Below are the code and all the weights of a small trained network. Each question names an input and a target symbol and asks about switching units off, where a switched-off unit gives its printed mean instead of its output.

import numpy as np


def w(rows, s, z=0):
    codes = np.array(rows[::2]) - 128.0
    scale = np.full(codes.shape[1], s)
    scale[-1] = z or s
    return codes * scale


def norm(h):
    return h / np.sqrt((h * h).mean(-1, keepdims=True) + 1e-5)


def f(y):
    return y / 2 * (1 + np.tanh(0.7978845608 * (y + 0.044715 * y**3)))


def softmax(a):
    e = np.exp(a - a.max(-1, keepdims=True))
    return e / e.sum(-1, keepdims=True)


def log_softmax(a):
    a = a - a.max(-1, keepdims=True)
    return a - np.log(np.exp(a).sum(-1, keepdims=True))


def net(x, mask):
    ids = ['αβγδεζηθλμξπτφψω'.index(c) for c in x.split()]
    T = len(ids)
    res = E[ids] + P[:T]
    r = norm(res)
    for j in range(2):
        rows = slice(4 * j, 4 * j + 4)
        q, k, v = (r @ M[0][rows].T for M in (Q, K, V))
        z = softmax(np.where(np.tri(T) > 0, q @ k.T / 4**0.5, -1e9)) @ v
        o = O[0][rows]
        res = res + np.where(mask[j], z, o[:, -1]) @ o[:, :-1]
    y = f(norm(res) @ A[0][:, :-1].T + A[0][:, -1])
    res = res + np.where(mask[2:14], y, B[0][:, -1]) @ B[0][:, :-1]
    return log_softmax(norm(res)[-1] @ U[:, :-1].T + U[:, -1])


Q, K, V, O, A, B = {}, {}, {}, {}, {}, {}
E = w([
[108,121,6,138,152,143,132],'α',
[130,98,97,149,137,54,63],'β',
[125,107,99,104,228,157,118],'γ',
[147,144,235,92,175,117,136],'δ',
[43,95,86,175,196,149,170],'ε',
[116,101,53,37,140,153,109],'ζ',
[150,140,155,58,144,171,162],'η',
[69,109,214,132,140,50,197],'θ',
[169,98,156,58,171,75,39],'λ',
[126,175,155,177,39,112,96],'μ',
[144,147,158,41,71,114,113],'ξ',
[116,132,147,189,241,91,106],'π',
[90,41,139,50,72,28,102],'τ',
[73,159,150,100,97,202,198],'φ',
[107,126,42,140,86,68,69],'ψ',
[71,126,97,102,79,129,124],'ω',
],0.018)
P = w([
[197,121,95,139,79,109,138],'0',
[106,57,142,170,64,199,34],'1',
[194,129,105,131,90,112,147],'2',
[80,61,162,137,116,199,61],'3',
[194,130,105,128,95,111,149],'4',
[62,96,163,99,152,186,80],'5',
[198,131,108,124,92,115,151],'6',
[53,159,163,76,170,171,73],'7',
[194,132,109,125,90,113,154],'8',
[14,211,160,74,173,174,64],'9',
[192,133,115,124,96,109,155],'10',
[1,248,164,83,173,181,65],'11',
[191,129,117,126,92,107,157],'12',
],0.0078)
Q[0] = w([
[76,125,7,164,106,137,131],'h1',
[59,143,190,198,29,94,177],'h1',
[150,94,107,65,33,60,75],'h1',
[125,110,140,199,193,23,109],'h1',
[161,170,150,144,152,187,156],'h2',
[100,206,147,97,95,156,125],'h2',
[121,141,131,134,125,111,178],'h2',
[172,121,110,103,82,95,167],'h2',
],0.018)
K[0] = w([
[76,135,4,169,103,141,135],'h1',
[66,177,171,195,49,93,186],'h1',
[131,108,109,54,52,36,71],'h1',
[122,100,157,228,214,36,112],'h1',
[127,184,159,144,157,151,167],'h2',
[105,149,165,123,87,137,114],'h2',
[101,112,172,173,98,111,227],'h2',
[145,156,110,84,84,83,181],'h2',
],0.015)
V[0] = w([
[21,211,184,59,181,126,177],'h1',
[89,244,83,88,129,167,80],'h1',
[95,200,142,130,228,218,160],'h1',
[233,84,62,126,59,68,211],'h1',
[69,113,128,148,67,148,177],'h2',
[157,207,79,120,169,123,101],'h2',
[62,116,49,157,107,163,130],'h2',
[100,154,2,100,138,89,114],'h2',
],0.005)
O[0] = w([
[104,65,34,210,84,129,68,251],'h1',
[99,1,147,191,164,29,48,66],'h1',
[168,36,199,107,89,105,51,111],'h1',
[98,139,139,85,246,76,130,76],'h1',
[85,140,88,202,208,88,146,96],'h2',
[108,132,121,182,148,143,124,66],'h2',
[150,139,123,60,80,145,119,106],'h2',
[114,92,179,167,115,133,137,153],'h2',
],0.0051,0.0019)
A[0] = w([
[89,98,154,90,117,100,174,185],'n1',
[149,123,148,76,195,181,100,129],'n2',
[27,211,126,139,185,190,73,174],'n3',
[119,129,148,68,170,127,58,252],'n4',
[93,67,130,134,180,244,110,158],'n5',
[219,165,111,139,199,113,171,86],'n6',
[185,148,175,112,107,142,114,106],'n7',
[38,163,115,86,98,132,108,164],'n8',
[85,86,139,192,1,154,66,252],'n9',
[229,208,167,189,129,108,126,68],'n10',
[84,182,142,98,139,247,83,230],'n11',
[236,165,107,166,92,69,235,94],'n12',
],0.0095,0.0035)
B[0] = w([
[125,141,124,119,139,148,100,209],'n1',
[115,159,129,121,146,179,142,205],'n2',
[62,139,250,71,150,183,142,193],'n3',
[108,141,108,195,95,133,152,254],'n4',
[160,159,136,129,118,82,133,230],'n5',
[175,106,204,137,89,131,90,162],'n6',
[75,90,92,116,178,127,93,140],'n7',
[148,164,222,192,182,153,128,208],'n8',
[125,89,68,145,135,128,30,224],'n9',
[99,125,83,59,146,85,171,149],'n10',
[93,129,200,138,140,89,164,206],'n11',
[113,76,123,149,90,186,123,177],'n12',
],0.011,0.007)
U = w([
[211,156,158,195,150,156,147,83],'α',
[98,43,135,30,152,142,140,119],'β',
[173,96,155,113,28,72,114,163],'γ',
[93,45,129,185,118,140,38,178],'δ',
[88,65,141,177,65,144,215,109],'ε',
[83,89,94,177,207,54,176,67],'ζ',
[172,173,128,55,132,99,69,210],'η',
[163,91,151,90,114,246,114,51],'θ',
[84,166,142,72,84,18,148,138],'λ',
[125,198,147,90,27,159,109,92],'μ',
[55,207,210,108,201,145,138,2],'ξ',
[90,175,56,106,160,181,159,200],'π',
[161,39,66,158,150,161,133,182],'τ',
[170,79,183,114,169,34,145,114],'φ',
[54,110,65,91,53,93,122,152],'ψ',
[113,196,108,186,80,41,138,104],'ω',
],0.012,0.0043)

Each question gives the input, a string of symbols that net reads in full, and the target symbol t.
The units are the heads (4 rows each of Q, K, V and O) and the neurons (one row each of A and B). Each row of codes is followed by its name. A weight is (code - 128) times the scale printed after its matrix; where a second scale follows, it is the last column's (O, A, B and U).
mask holds one flag per unit, heads first, then neurons. A switched-off unit (its flag False) gives its mean, the last column of its rows in O or B, instead of its output. The means were averaged over made-up inputs and are rounded, as every weight is.
A unit's drop is (log p(t) with every unit on - log p(t) with that unit switched off) / (log p(t) with every unit on - log p(t) with every unit switched off).
The circuit of an input: a set's keep is (log p(t) with only the set's units on - log p(t) with every unit switched off) / (log p(t) with every unit on - log p(t) with every unit switched off). Starting from the 12 units with the biggest drops (on a tie, the unit counted first), units are removed one at a time, each time the one whose removal leaves the highest keep (on an exact tie, the one counted first), for as long as the keep stays at least 0.8.
units of the circuit, in order: the units of the circuit, biggest drop first
k most important neurons: the k neurons with the biggest drops, biggest first
heads that matter: for each layer, one digit per head in row order, 1 if its drop is at least 0.15 and else 0, layers parted by /
input φ ζ τ τ ε γ, target δ: units of the circuit, in order	(h1)
input φ β ξ λ β λ, target ξ: units of the circuit, in order	(n2; n9)
input ψ θ π ε δ ψ τ τ, target ξ: units of the circuit, in order	(h1; n8)
input μ ζ ε θ λ ζ θ η ζ μ, target ξ: units of the circuit, in order	(n3; h1)
input δ η θ δ μ ε ζ, target π: units of the circuit, in order	(n3; h1; n9; n4)
input μ λ ζ ξ, target δ: heads that matter	00
input η θ λ π λ π ψ η θ α λ α θ, target ε: heads that matter	10
input μ λ γ δ θ ε, target δ: units of the circuit, in order	(h1; n9)
input ζ θ ζ γ τ, target λ: heads that matter	10
input ζ π ε ε, target ξ: heads that matter	00
input β φ γ τ δ φ δ, target β: heads that matter	00
input ζ α μ δ ε ε δ τ, target δ: heads that matter	00
input λ π θ ζ θ ψ ψ γ θ θ π μ, target δ: heads that matter	10
input φ γ ξ τ λ μ, target δ: heads that matter	00
input ψ λ ζ η ψ ζ π ζ θ δ, target δ: heads that matter	10
input α ω ε ε δ ζ, target δ: units of the circuit, in order	(h1; n4)
input γ θ φ γ, target ξ: heads that matter	00
input θ θ ζ δ, target δ: units of the circuit, in order	(h1; n9)
input π γ α γ δ α, target ξ: units of the circuit, in order	(n3; n5)
input τ ε ζ ζ θ μ ζ β ψ ω, target δ: 2 most important neurons	(n9; n2)
input θ ω ξ γ μ γ ξ θ θ ζ, target δ: units of the circuit, in order	(h1)
